Below is a small trained network, with its code and all its weights. Each question gives an input and a target symbol and asks what happens when units are switched off, that is, made to give their printed mean instead of their output.

import numpy as np


def w(rows, s, z=0):
    codes = np.array(rows[::2]) - 128.0
    scale = np.full(codes.shape[1], s)
    scale[-1] = z or s
    return codes * scale


def norm(h):
    return h / np.sqrt((h * h).mean(-1, keepdims=True) + 1e-5)


def f(y):
    return y / 2 * (1 + np.tanh(0.7978845608 * (y + 0.044715 * y**3)))


def softmax(a):
    e = np.exp(a - a.max(-1, keepdims=True))
    return e / e.sum(-1, keepdims=True)


def log_softmax(a):
    a = a - a.max(-1, keepdims=True)
    return a - np.log(np.exp(a).sum(-1, keepdims=True))


def net(x, mask):
    ids = ['ΓΔΘΛΞΣΨαβεζημπτω'.index(c) for c in x.split()]
    T = len(ids)
    res = E[ids] + P[:T]
    q, k, v = (norm(res) @ M[0].T for M in (Q, K, V))
    z = softmax(np.where(np.tri(T) > 0, q @ k.T / 4**0.5, -1e9)) @ v
    res = res + np.where(mask[0], z, O[0][:, -1]) @ O[0][:, :-1]
    y = f(norm(res) @ A[0][:, :-1].T + A[0][:, -1])
    res = res + np.where(mask[1:13], y, B[0][:, -1]) @ B[0][:, :-1]
    return log_softmax(norm(res)[-1] @ U[:, :-1].T + U[:, -1])


Q, K, V, O, A, B = {}, {}, {}, {}, {}, {}
E = w([
[132,157,91],'Γ',
[135,147,86],'Δ',
[141,137,94],'Θ',
[131,161,91],'Λ',
[136,148,81],'Ξ',
[131,158,86],'Σ',
[130,166,90],'Ψ',
[140,133,78],'α',
[138,139,80],'β',
[140,135,79],'ε',
[108,249,253],'ζ',
[127,172,91],'η',
[142,126,79],'μ',
[174,222,194],'π',
[170,100,154],'τ',
[90,160,120],'ω',
],0.015)
P = w([
[237,253,30],'0',
[231,218,47],'1',
[216,189,65],'2',
[180,176,69],'3',
[157,157,65],'4',
[137,144,51],'5',
[121,129,56],'6',
[103,116,75],'7',
[82,107,68],'8',
[64,76,73],'9',
[47,77,76],'10',
[22,84,90],'11',
],0.0056)
Q[0] = w([
[178,131,79],'H0',
[93,174,94],'H0',
[129,220,3],'H0',
[72,36,209],'H0',
],0.019)
K[0] = w([
[129,88,179],'H0',
[58,89,104],'H0',
[3,10,151],'H0',
[227,182,38],'H0',
],0.014)
V[0] = w([
[69,148,99],'H0',
[96,245,199],'H0',
[2,203,86],'H0',
[97,132,99],'H0',
],0.0099)
O[0] = w([
[88,118,114,70],'H0',
[26,129,251,66],'H0',
[25,117,133,1],'H0',
[122,133,106,108],'H0',
],0.013,0.0051)
A[0] = w([
[95,164,125,130],'N0',
[250,82,195,110],'N1',
[103,73,10,68],'N2',
[61,122,89,68],'N3',
[153,204,185,91],'N4',
[150,179,166,117],'N5',
[134,41,123,137],'N6',
[117,92,139,98],'N7',
[176,167,109,164],'N8',
[115,134,115,95],'N9',
[113,141,103,121],'N10',
[129,58,174,253],'N11',
],0.015,0.0046)
B[0] = w([
[167,150,118,135],'N0',
[134,2,10,255],'N1',
[82,102,230,176],'N2',
[194,180,97,142],'N3',
[190,97,175,147],'N4',
[155,98,164,145],'N5',
[186,97,106,139],'N6',
[134,116,112,119],'N7',
[104,71,94,221],'N8',
[128,151,140,123],'N9',
[112,160,142,134],'N10',
[107,12,28,154],'N11',
],0.025,0.01)
U = w([
[49,99,191,121],'Γ',
[74,108,152,59],'Δ',
[121,123,134,2],'Θ',
[179,203,120,119],'Λ',
[119,178,145,120],'Ξ',
[27,200,23,128],'Σ',
[124,171,139,82],'Ψ',
[85,129,155,86],'α',
[86,117,160,39],'β',
[145,172,140,84],'ε',
[212,101,255,150],'ζ',
[133,152,136,48],'η',
[184,22,39,191],'μ',
[107,125,173,78],'π',
[128,107,127,65],'τ',
[58,93,167,47],'ω',
],0.0094,0.0063)

Each question gives the input, a string of symbols that net reads in full, and the target symbol t.
The units are the heads (4 rows each of Q, K, V and O) and the neurons (one row each of A and B). Each row of codes is followed by its name. A weight is (code - 128) times the scale printed after its matrix; where a second scale follows, it is the last column's (O, A, B and U).
mask holds one flag per unit, heads first, then neurons. A switched-off unit (its flag False) gives its mean, the last column of its rows in O or B, instead of its output. The means were averaged over made-up inputs and are rounded, as every weight is.
A unit's drop is (log p(t) with every unit on - log p(t) with that unit switched off) / (log p(t) with every unit on - log p(t) with every unit switched off).
The circuit of an input: a set's keep is (log p(t) with only the set's units on - log p(t) with every unit switched off) / (log p(t) with every unit on - log p(t) with every unit switched off). Starting from the 12 units with the biggest drops (on a tie, the unit counted first), units are removed one at a time, each time the one whose removal leaves the highest keep (on an exact tie, the one counted first), for as long as the keep stays at least 0.8.
units of the circuit, in order: the units of the circuit, biggest drop first
k most important neurons: the k neurons with the biggest drops, biggest first
drop when u is switched off: that unit's drop, to one decimal
input τ Σ τ Γ ω Γ, target Σ: units of the circuit, in order : (H0; N1; N3; N2)
input α τ τ Λ α τ π ζ, target ζ: units of the circuit, in order : (N1; H0; N4)
input Δ τ Γ τ Σ Σ π π ζ, target ζ: units of the circuit, in order : (N1; N4; H0)
input α ω α Γ, target Σ: 2 most important neurons : (N1; N2)
input τ Γ Δ π Δ Γ α β π, target ζ: units of the circuit, in order : (H0; N1; N4)
input Σ π η, target ζ: units of the circuit, in order : (H0; N1; N4)
input Δ Γ α Σ Γ Ξ α α τ ω α, target Σ: most important neuron : (N3)
input μ π β τ Γ Γ ω μ, target Σ: 3 most important neurons : (N1; N3; N8)
input ω π Δ, target Σ: 2 most important neurons : (N1; N2)
input Δ τ π ω μ, target Σ: 4 most important neurons : (N1; N3; N8; N2)
input α π Δ, target ζ: drop when N8 is switched off : 0.1
input α τ τ α ε ε ω π Δ, target Σ: drop when N1 is switched off : 0.3
input Ψ ω μ η, target Σ: drop when H0 is switched off : 1.0
